Below is a small trained network, with its code and all its weights. Each question gives an input and a target symbol and asks what happens when units are switched off, that is, made to give their printed mean instead of their output.

import numpy as np


def w(rows, s, z=0):
    codes = np.array(rows[::2]) - 128.0
    scale = np.full(codes.shape[1], s)
    scale[-1] = z or s
    return codes * scale


def norm(h):
    return h / np.sqrt((h * h).mean(-1, keepdims=True) + 1e-5)


def f(y):
    return y / 2 * (1 + np.tanh(0.7978845608 * (y + 0.044715 * y**3)))


def softmax(a):
    e = np.exp(a - a.max(-1, keepdims=True))
    return e / e.sum(-1, keepdims=True)


def log_softmax(a):
    a = a - a.max(-1, keepdims=True)
    return a - np.log(np.exp(a).sum(-1, keepdims=True))


def net(x, mask):
    ids = ['ΛΨΩβγδζημτ'.index(c) for c in x.split()]
    T = len(ids)
    res = E[ids] + P[:T]
    r = norm(res)
    for j in range(3):
        rows = slice(2 * j, 2 * j + 2)
        q, k, v = (r @ M[0][rows].T for M in (Q, K, V))
        z = softmax(np.where(np.tri(T) > 0, q @ k.T / 2**0.5, -1e9)) @ v
        o = O[0][rows]
        res = res + np.where(mask[j], z, o[:, -1]) @ o[:, :-1]
    y = f(norm(res) @ A[0][:, :-1].T + A[0][:, -1])
    res = res + np.where(mask[3:19], y, B[0][:, -1]) @ B[0][:, :-1]
    return log_softmax(norm(res)[-1] @ U[:, :-1].T + U[:, -1])


Q, K, V, O, A, B = {}, {}, {}, {}, {}, {}
E = w([
[117,120,119],'Λ',
[146,40,3],'Ψ',
[136,123,116],'Ω',
[144,135,135],'β',
[129,115,121],'γ',
[146,126,135],'δ',
[147,124,108],'ζ',
[131,109,119],'η',
[131,141,136],'μ',
[155,159,193],'τ',
],0.038)
P = w([
[83,136,214],'0',
[165,203,5],'1',
[114,130,92],'2',
[137,156,72],'3',
[118,109,140],'4',
[88,184,107],'5',
[124,166,113],'6',
[132,198,88],'7',
],0.013)
Q[0] = w([
[109,111,4],'H0',
[111,142,61],'H0',
[101,175,153],'H1',
[143,162,117],'H1',
[166,161,71],'H2',
[170,183,189],'H2',
],0.018)
K[0] = w([
[106,86,253],'H0',
[98,77,155],'H0',
[150,151,143],'H1',
[136,108,148],'H1',
[121,126,91],'H2',
[179,151,139],'H2',
],0.026)
V[0] = w([
[179,4,118],'H0',
[18,136,88],'H0',
[188,71,196],'H1',
[135,186,149],'H1',
[175,155,103],'H2',
[199,103,162],'H2',
],0.016)
O[0] = w([
[108,14,156,2],'H0',
[254,155,116,146],'H0',
[117,108,151,109],'H1',
[154,119,114,199],'H1',
[100,103,194,207],'H2',
[127,142,115,64],'H2',
],0.017,0.0059)
A[0] = w([
[97,147,123,127],'N0',
[120,122,137,69],'N1',
[122,167,155,121],'N2',
[142,138,254,72],'N3',
[227,125,106,62],'N4',
[110,113,141,107],'N5',
[187,113,88,57],'N6',
[121,23,63,190],'N7',
[77,140,81,102],'N8',
[104,88,89,254],'N9',
[126,113,132,110],'N10',
[114,200,72,131],'N11',
[150,149,123,71],'N12',
[129,132,141,102],'N13',
[78,52,83,74],'N14',
[159,112,33,52],'N15',
],0.016,0.0069)
B[0] = w([
[99,149,170,145],'N0',
[134,145,87,110],'N1',
[112,172,125,177],'N2',
[134,182,186,170],'N3',
[109,100,164,200],'N4',
[129,114,114,118],'N5',
[110,79,158,148],'N6',
[106,95,41,168],'N7',
[142,99,158,142],'N8',
[144,81,161,168],'N9',
[151,113,111,116],'N10',
[122,138,175,253],'N11',
[136,126,122,139],'N12',
[136,133,112,122],'N13',
[156,174,2,146],'N14',
[150,109,216,146],'N15',
],0.013,0.008)
U = w([
[254,106,130,40],'Λ',
[167,85,70,183],'Ψ',
[84,103,106,170],'Ω',
[47,127,172,3],'β',
[155,91,233,8],'γ',
[39,96,183,42],'δ',
[100,88,134,148],'ζ',
[150,32,174,146],'η',
[127,192,69,160],'μ',
[82,94,127,165],'τ',
],0.02,0.0077)

Each question gives the input, a string of symbols that net reads in full, and the target symbol t.
The units are the heads (2 rows each of Q, K, V and O) and the neurons (one row each of A and B). Each row of codes is followed by its name. A weight is (code - 128) times the scale printed after its matrix; where a second scale follows, it is the last column's (O, A, B and U).
mask holds one flag per unit, heads first, then neurons. A switched-off unit (its flag False) gives its mean, the last column of its rows in O or B, instead of its output. The means were averaged over made-up inputs and are rounded, as every weight is.
A unit's drop is (log p(t) with every unit on - log p(t) with that unit switched off) / (log p(t) with every unit on - log p(t) with every unit switched off).
The circuit of an input: a set's keep is (log p(t) with only the set's units on - log p(t) with every unit switched off) / (log p(t) with every unit on - log p(t) with every unit switched off). Starting from the 12 units with the biggest drops (on a tie, the unit counted first), units are removed one at a time, each time the one whose removal leaves the highest keep (on an exact tie, the one counted first), for as long as the keep stays at least 0.8.
circuit, biggest first: the units of the circuit, biggest drop first
unit that matters most: the unit with the biggest drop
top k neurons: the k neurons with the biggest drops, biggest first
which heads matter: for each layer, one digit per head in row order, 1 if its drop is at least 0.15 and else 0, layers parted by /
drop when u is switched off: that unit's drop, to one decimal
input τ δ γ Ψ μ η, target δ: which heads matter => 100
input Λ μ β, target Λ: top neuron => N11
input δ γ Λ Ω, target Ω: circuit, biggest first => H0, N14
input τ γ μ μ μ β μ γ, target δ: circuit, biggest first => H0, H2
input η β τ μ γ Λ, target Ψ: circuit, biggest first => H0, N14
input β Λ δ δ μ γ Λ, target δ: circuit, biggest first => H0, N8
input γ γ η, target η: which heads matter => 101
input μ Λ η γ Ω, target μ: which heads matter => 100
input γ β μ β, target γ: which heads matter => 101
input τ μ μ Λ γ μ γ μ, target γ: which heads matter => 100
input γ δ δ β μ γ η, target η: which heads matter => 100
input γ Λ γ δ δ β, target γ: which heads matter => 110
input Λ γ δ τ μ η, target Λ: which heads matter => 100
input μ μ Λ μ μ μ μ τ, target μ: which heads matter => 100
input δ γ β, target δ: unit that matters most => H0
input η τ μ Λ μ δ γ, target Ψ: drop when N7 is switched off => 0.1
input μ Ω δ, target μ: drop when H0 is switched off => 0.6
input τ ζ ζ γ ζ, target δ: drop when H0 is switched off => 0.4
input δ μ η, target Ω: drop when H0 is switched off => 1.5
input γ μ μ γ, target η: circuit, biggest first => H0
